Small tables with named rows and columns. After each table, cells are looked up by row and column.

Table Tisuvu
,Muzunub,Dori,Vute,Kebizo,Lur
Geve,4.69,2.77,7.91,7.53,6.28
Dinu,5.10,2.21,5.92,4.93,0.47
Dorarep,4.42,0.66,0.25,2.80,9.76
Duf,8.26,6.03,4.69,-0.40,4.97
Dup,2.47,5.36,1.61,6.54,2.99
Mirava,3.61,2.72,3.51,-5.38,1.65
Kamife,6.63,1.08,4.79,4.41,1.60
Gefolog,5.32,9.07,3.01,-0.63,4.46
Zuz,1.47,1.19,4.33,0.43,3.60
Zum,-2.38,6.97,2.79,2.93,2.72

Gefolog, Vute -> 3.01
Dinu, Dori -> 2.21
Gefolog, Dori -> 9.07
Geve, Vute -> 7.91
Dinu, Kebizo -> 4.93
Dinu, Muzunub -> 5.10
Zum, Muzunub -> -2.38
Zuz, Kebizo -> 0.43
Dup, Lur -> 2.99
Dorarep, Dori -> 0.66
Duf, Kebizo -> -0.40
Zuz, Muzunub -> 1.47
Dinu, Vute -> 5.92
Dorarep, Lur -> 9.76
Gefolog, Lur -> 4.46
Geve, Dori -> 2.77
Zuz, Vute -> 4.33
Duf, Vute -> 4.69
Geve, Kebizo -> 7.53

Sakeva:
,Nepunu,Kinute,Taz,Sizopaz,Siz,Tovude,Dab,Riv
Dil,127,129,94,216,95,113,103,147
Gefaleb,154,208,84,178,105,114,146,103
Zimuko,174,128,151,152,113,70,84,160
Peguta,148,136,229,108,133,143,119,108
Dobidos,140,109,111,153,75,83,120,108
Kavipa,136,158,190,197,78,153,158,68
Motabe,171,85,144,145,143,53,91,120
Vobapi,143,150,105,75,230,200,189,177
Tedu,127,71,46,182,41,199,146,122
Fudib,134,154,128,126,118,199,149,217
Vaborar,157,191,88,156,165,179,133,149

What is the Tovude of Zimuko in Sakeva? 70
What is the Dab of Vaborar in Sakeva? 133
What is the Kinute of Kavipa in Sakeva? 158
What is the Tovude of Vobapi in Sakeva? 200
What is the Taz of Vaborar in Sakeva? 88
What is the Tovude of Motabe in Sakeva? 53
What is the Taz of Zimuko in Sakeva? 151
What is the Taz of Tedu in Sakeva? 46
What is the Riv of Fudib in Sakeva? 217
What is the Kinute of Vobapi in Sakeva? 150
What is the Nepunu of Vaborar in Sakeva? 157
What is the Siz of Kavipa in Sakeva? 78
What is the Dab of Peguta in Sakeva? 119
What is the Taz of Kavipa in Sakeva? 190
What is the Nepunu of Gefaleb in Sakeva? 154
What is the Sizopaz of Zimuko in Sakeva? 152
What is the Sizopaz of Vobapi in Sakeva? 75
What is the Nepunu of Kavipa in Sakeva? 136
What is the Sizopaz of Dobidos in Sakeva? 153
What is the Taz of Peguta in Sakeva? 229
Which row has the largest Tovude? Vobapi

Table Lage
,Piraze,Dofemus,Deluzen,Parazik
Gudili,2533,5006,6048,6384
Kimom,7771,1764,4612,9865
Fofig,8098,9455,7774,1232
Zag,1717,8535,3496,7778
Sase,2959,7310,6494,4393
Kanodaz,5810,7838,6839,2307
Zugep,8563,7754,2880,5463

What is the Dofemus of Fofig in Lage?
9455
What is the Deluzen of Zag in Lage?
3496
What is the Piraze of Zag in Lage?
1717
What is the Dofemus of Sase in Lage?
7310
What is the Dofemus of Kanodaz in Lage?
7838
What is the Piraze of Sase in Lage?
2959
What is the Parazik of Zugep in Lage?
5463
What is the Deluzen of Fofig in Lage?
7774
What is the Dofemus of Zugep in Lage?
7754
What is the Piraze of Fofig in Lage?
8098
What is the Parazik of Fofig in Lage?
1232
What is the Deluzen of Sase in Lage?
6494
What is the Deluzen of Kanodaz in Lage?
6839
What is the Dofemus of Kimom in Lage?
1764

Table Vepivo
cols = Rika, Goz, Roze, Fus, Gis, Podafam, Pupug, Zevim, Ferofu, Gifo
Movavir: [1764, -5312, 1480, -2544, 488, 5111, 220, 44, -873, -2467]
Fuf: [6823, 3704, 535, -187, 755, -2980, 1232, 4200, 4506, 1271]
Pudele: [2542, 2794, 1686, 3415, 4408, -3290, 3948, 4442, 2527, 3514]
Zulepit: [2843, 625, 3366, 755, 1256, -2820, -1113, 476, 1613, -3557]
Vep: [768, 5661, 755, 5375, 4714, 755, 3004, 5825, 1890, 5080]
Gaturek: [1261, 2229, 1444, 2429, 2353, -1601, 2643, -283, 2312, 2230]
Degi: [1147, 755, 755, 186, 755, -566, -588, 3778, 5403, -260]
Vilere: [2866, 2125, 755, -1584, -1040, 2027, -846, 1135, 2361, -416]
Kun: [2742, 2852, -4654, -3046, -5722, 5912, -4974, -1088, 1730, -929]
Kos: [3107, 812, 3398, 1270, -548, 411, 1124, 1918, -987, -614]
Vid: [1061, -635, 150, 725, -1129, 242, -660, 4211, 1006, 1774]
Kasiros: [3025, 755, 1481, -214, 1324, -191, 630, 2538, 547, 670]
Bes: [6822, 9099, 4957, 6395, 6063, -6493, 3048, 7956, 4905, 6737]

Zevim of Kun is -1088
Goz of Bes is 9099
Gis of Movavir is 488
Podafam of Vep is 755
Podafam of Fuf is -2980
Pupug of Zulepit is -1113
Podafam of Zulepit is -2820
Rika of Vep is 768
Goz of Vilere is 2125
Gis of Degi is 755
Podafam of Degi is -566
Zevim of Pudele is 4442
Rika of Kos is 3107

Vif =
|  | Gepa | Fel | Lires | Rinov | Fegat | Vip |
|---|---|---|---|---|---|---|
| Pid | 5205 | 5290 | 4822 | 7584 | 9335 | 1114 |
| Lag | 6221 | 4356 | 4235 | 8845 | 3058 | 5024 |
| Kaga | 6519 | 4215 | 7355 | 7522 | 2706 | 2780 |
| Koduv | 3936 | 6737 | 4196 | 3532 | 8017 | 6812 |

Fel of Lag = 4356
Rinov of Koduv = 3532
Vip of Koduv = 6812
Fegat of Kaga = 2706
Vip of Lag = 5024
Fegat of Koduv = 8017
Rinov of Pid = 7584
Lires of Kaga = 7355
Gepa of Koduv = 3936
Vip of Kaga = 2780
Lires of Koduv = 4196
Which row has the largest Rinov? Lag

Table Rupida
	Popudom	Gikubi	Vor	Sosi
Des	94	134	142	26
Vug	99	207	156	236
Pova	170	131	113	134
Dal	195	128	97	149
Fot	121	182	141	176

Pova, Sosi -> 134
Des, Gikubi -> 134
Vug, Vor -> 156
Dal, Popudom -> 195
Des, Sosi -> 26
Pova, Popudom -> 170
Des, Popudom -> 94
Fot, Vor -> 141
Dal, Gikubi -> 128
Which row has the largest Sosi? Vug

Vanisat =
         Gevim  Ran  Zor  Lozotod  Pev  Serafo
Suvutiv    190  159   30       74   56     205
Mon        167  206  153      148   85     142
Vaseve     158  154  128       98  135     176
Fuf         20  136  161      147   92     148
Ruv        133  103  177       71  121     101

Gevim of Mon: 167
Pev of Ruv: 121
Ran of Mon: 206
Zor of Mon: 153
Gevim of Suvutiv: 190
Gevim of Vaseve: 158
Lozotod of Fuf: 147

Demefe
cols = Losumig, Pas, Dul, Lufopuz, Leriv, Dubamus, Fep, Vakupu, Dapeb, Dalope
Nupab: [143, 179, 146, 159, 68, 168, 121, 148, 149, 173]
Bireg: [184, 167, 175, 164, 157, 208, 136, 157, 154, 140]
Rudana: [180, 105, 97, 159, 204, 186, 3, 138, 179, 127]
Vedub: [160, 194, 166, 171, 167, 179, 219, 166, 140, 180]
Temi: [176, 124, 171, 157, 147, 194, 203, 196, 168, 141]
Lupobu: [139, 158, 119, 161, 110, 153, 215, 160, 181, 164]
Nog: [173, 128, 171, 160, 134, 183, 84, 181, 165, 142]
Vapiti: [151, 199, 168, 172, 119, 113, 145, 133, 147, 183]
Tibirop: [153, 90, 158, 140, 178, 161, 149, 168, 146, 141]
Tedutu: [162, 221, 193, 162, 154, 197, 126, 171, 176, 132]

Lufopuz of Bireg is 164
Dubamus of Nog is 183
Losumig of Bireg is 184
Dalope of Nupab is 173
Dapeb of Nupab is 149
Dalope of Tedutu is 132
Leriv of Lupobu is 110
Vakupu of Rudana is 138
Dapeb of Temi is 168
Fep of Temi is 203
Dul of Nupab is 146
Row with the largest Lufopuz: Vapiti

